Below is a small trained network, with its code and all its weights. Each question gives an input and a target symbol and asks what happens when units are switched off, that is, made to give their printed mean instead of their output.

import numpy as np


def w(rows, s, z=0):
    codes = np.array(rows[::2]) - 128.0
    scale = np.full(codes.shape[1], s)
    scale[-1] = z or s
    return codes * scale


def f(y):
    return np.maximum(y, 0)


def softmax(a):
    e = np.exp(a - a.max(-1, keepdims=True))
    return e / e.sum(-1, keepdims=True)


def log_softmax(a):
    a = a - a.max(-1, keepdims=True)
    return a - np.log(np.exp(a).sum(-1, keepdims=True))


def net(x, mask):
    ids = ['Φεηθμξπτ'.index(c) for c in x.split()]
    T = len(ids)
    res = E[ids] + P[:T]
    r = res
    for j in range(3):
        rows = slice(3 * j, 3 * j + 3)
        q, k, v = (r @ M[0][rows].T for M in (Q, K, V))
        z = softmax(np.where(np.tri(T) > 0, q @ k.T / 3**0.5, -1e9)) @ v
        o = O[0][rows]
        res = res + np.where(mask[j], z, o[:, -1]) @ o[:, :-1]
    y = f(res @ A[0][:, :-1].T + A[0][:, -1])
    res = res + np.where(mask[3:7], y, B[0][:, -1]) @ B[0][:, :-1]
    return log_softmax(res[-1] @ U[:, :-1].T + U[:, -1])


Q, K, V, O, A, B = {}, {}, {}, {}, {}, {}
E = w([
[138,74,101,62],'Φ',
[90,100,193,85],'ε',
[128,159,38,114],'η',
[151,80,99,162],'θ',
[252,133,123,148],'μ',
[152,187,105,54],'ξ',
[165,101,108,128],'π',
[70,212,112,149],'τ',
],0.018)
P = w([
[186,3,229,182],'0',
[168,24,180,161],'1',
[147,42,149,118],'2',
[108,58,101,99],'3',
[84,82,79,61],'4',
[52,99,49,4],'5',
[18,84,21,48],'6',
],0.0048)
Q[0] = w([
[108,159,120,138],'h1',
[97,130,159,140],'h1',
[121,112,100,81],'h1',
[111,114,98,163],'h2',
[106,122,165,127],'h2',
[120,149,147,152],'h2',
[98,172,75,109],'h3',
[51,244,124,142],'h3',
[163,4,139,113],'h3',
],0.024)
K[0] = w([
[123,133,168,168],'h1',
[130,115,177,161],'h1',
[177,149,99,135],'h1',
[124,135,143,85],'h2',
[162,164,169,181],'h2',
[167,81,142,128],'h2',
[199,99,217,159],'h3',
[252,141,152,225],'h3',
[4,170,69,3],'h3',
],0.016)
V[0] = w([
[84,78,108,128],'h1',
[31,137,151,143],'h1',
[72,117,171,81],'h1',
[112,76,102,224],'h2',
[162,161,99,140],'h2',
[140,136,248,158],'h2',
[189,90,104,76],'h3',
[151,126,46,172],'h3',
[93,53,130,135],'h3',
],0.016)
O[0] = w([
[2,118,147,97,111],'h1',
[102,86,73,63,4],'h1',
[133,97,143,106,65],'h1',
[23,76,74,185,141],'h2',
[204,116,59,148,133],'h2',
[114,224,132,76,112],'h2',
[171,76,163,120,211],'h3',
[153,74,86,164,117],'h3',
[70,142,189,224,161],'h3',
],0.012,0.014)
A[0] = w([
[2,27,169,21,35],'n1',
[165,237,244,142,61],'n2',
[138,227,79,216,253],'n3',
[99,106,27,16,71],'n4',
],0.0056,0.0051)
B[0] = w([
[204,129,15,254,159],'n1',
[104,44,113,122,252],'n2',
[95,181,47,70,249],'n3',
[216,134,84,203,129],'n4',
],0.0063,0.012)
U = w([
[167,41,193,205,21],'Φ',
[132,132,154,148,253],'ε',
[160,13,59,166,84],'η',
[128,69,83,218,126],'θ',
[196,144,115,253,33],'μ',
[185,54,115,102,182],'ξ',
[156,84,106,190,84],'π',
[136,88,31,123,243],'τ',
],0.0064,0.0057)

Each question gives the input, a string of symbols that net reads in full, and the target symbol t.
The units are the heads (3 rows each of Q, K, V and O) and the neurons (one row each of A and B). Each row of codes is followed by its name. A weight is (code - 128) times the scale printed after its matrix; where a second scale follows, it is the last column's (O, A, B and U).
mask holds one flag per unit, heads first, then neurons. A switched-off unit (its flag False) gives its mean, the last column of its rows in O or B, instead of its output. The means were averaged over made-up inputs and are rounded, as every weight is.
A unit's drop is (log p(t) with every unit on - log p(t) with that unit switched off) / (log p(t) with every unit on - log p(t) with every unit switched off).
The circuit of an input: a set's keep is (log p(t) with only the set's units on - log p(t) with every unit switched off) / (log p(t) with every unit on - log p(t) with every unit switched off). Starting from all 7 units, units are removed one at a time, each time the one whose removal leaves the highest keep (on an exact tie, the one counted first), for as long as the keep stays at least 0.8.
circuit, biggest first: the units of the circuit, biggest drop first
unit that matters most: the unit with the biggest drop
k most important neurons: the k neurons with the biggest drops, biggest first
which heads matter: for each layer, one digit per head in row order, 1 if its drop is at least 0.15 and else 0, layers parted by /
drop of u: that unit's drop, to one decimal
input ε ξ μ θ η, target η: unit that matters most => h3
input ξ μ Φ μ ε θ, target ε: circuit, biggest first => h3; h2
input ε μ ε, target ε: which heads matter => 011
input θ ε ε θ θ η Φ, target η: circuit, biggest first => h1; h2
input θ ε ξ θ μ Φ, target Φ: circuit, biggest first => h3; h2; n3
input ε μ θ, target ε: which heads matter => 011
input μ τ θ θ τ, target τ: circuit, biggest first => h1; h3
input μ Φ μ ξ ε μ, target ε: which heads matter => 001
input μ τ μ μ, target τ: circuit, biggest first => h3; n3
input θ μ τ ε Φ, target Φ: which heads matter => 001
input θ μ μ μ μ θ, target μ: which heads matter => 100
input ε μ τ θ π, target τ: which heads matter => 001
input θ μ ξ μ μ η θ, target η: which heads matter => 011
input ξ ε η, target ε: which heads matter => 001
input τ τ η, target τ: circuit, biggest first => h3
input μ ε π ε μ ε π, target ε: which heads matter => 011
input η μ ξ μ ε π, target ε: which heads matter => 001
input μ ε μ, target ε: which heads matter => 011
input μ Φ Φ ξ, target ξ: which heads matter => 011
input μ θ τ, target τ: unit that matters most => h2
input μ τ μ θ Φ θ θ, target Φ: 2 most important neurons => n3; n1
input ε θ θ θ π ε, target θ: drop of h1 => 0.5
input η μ η, target η: drop of h2 => 0.6
input Φ ε μ τ μ, target τ: drop of h1 => 0.1
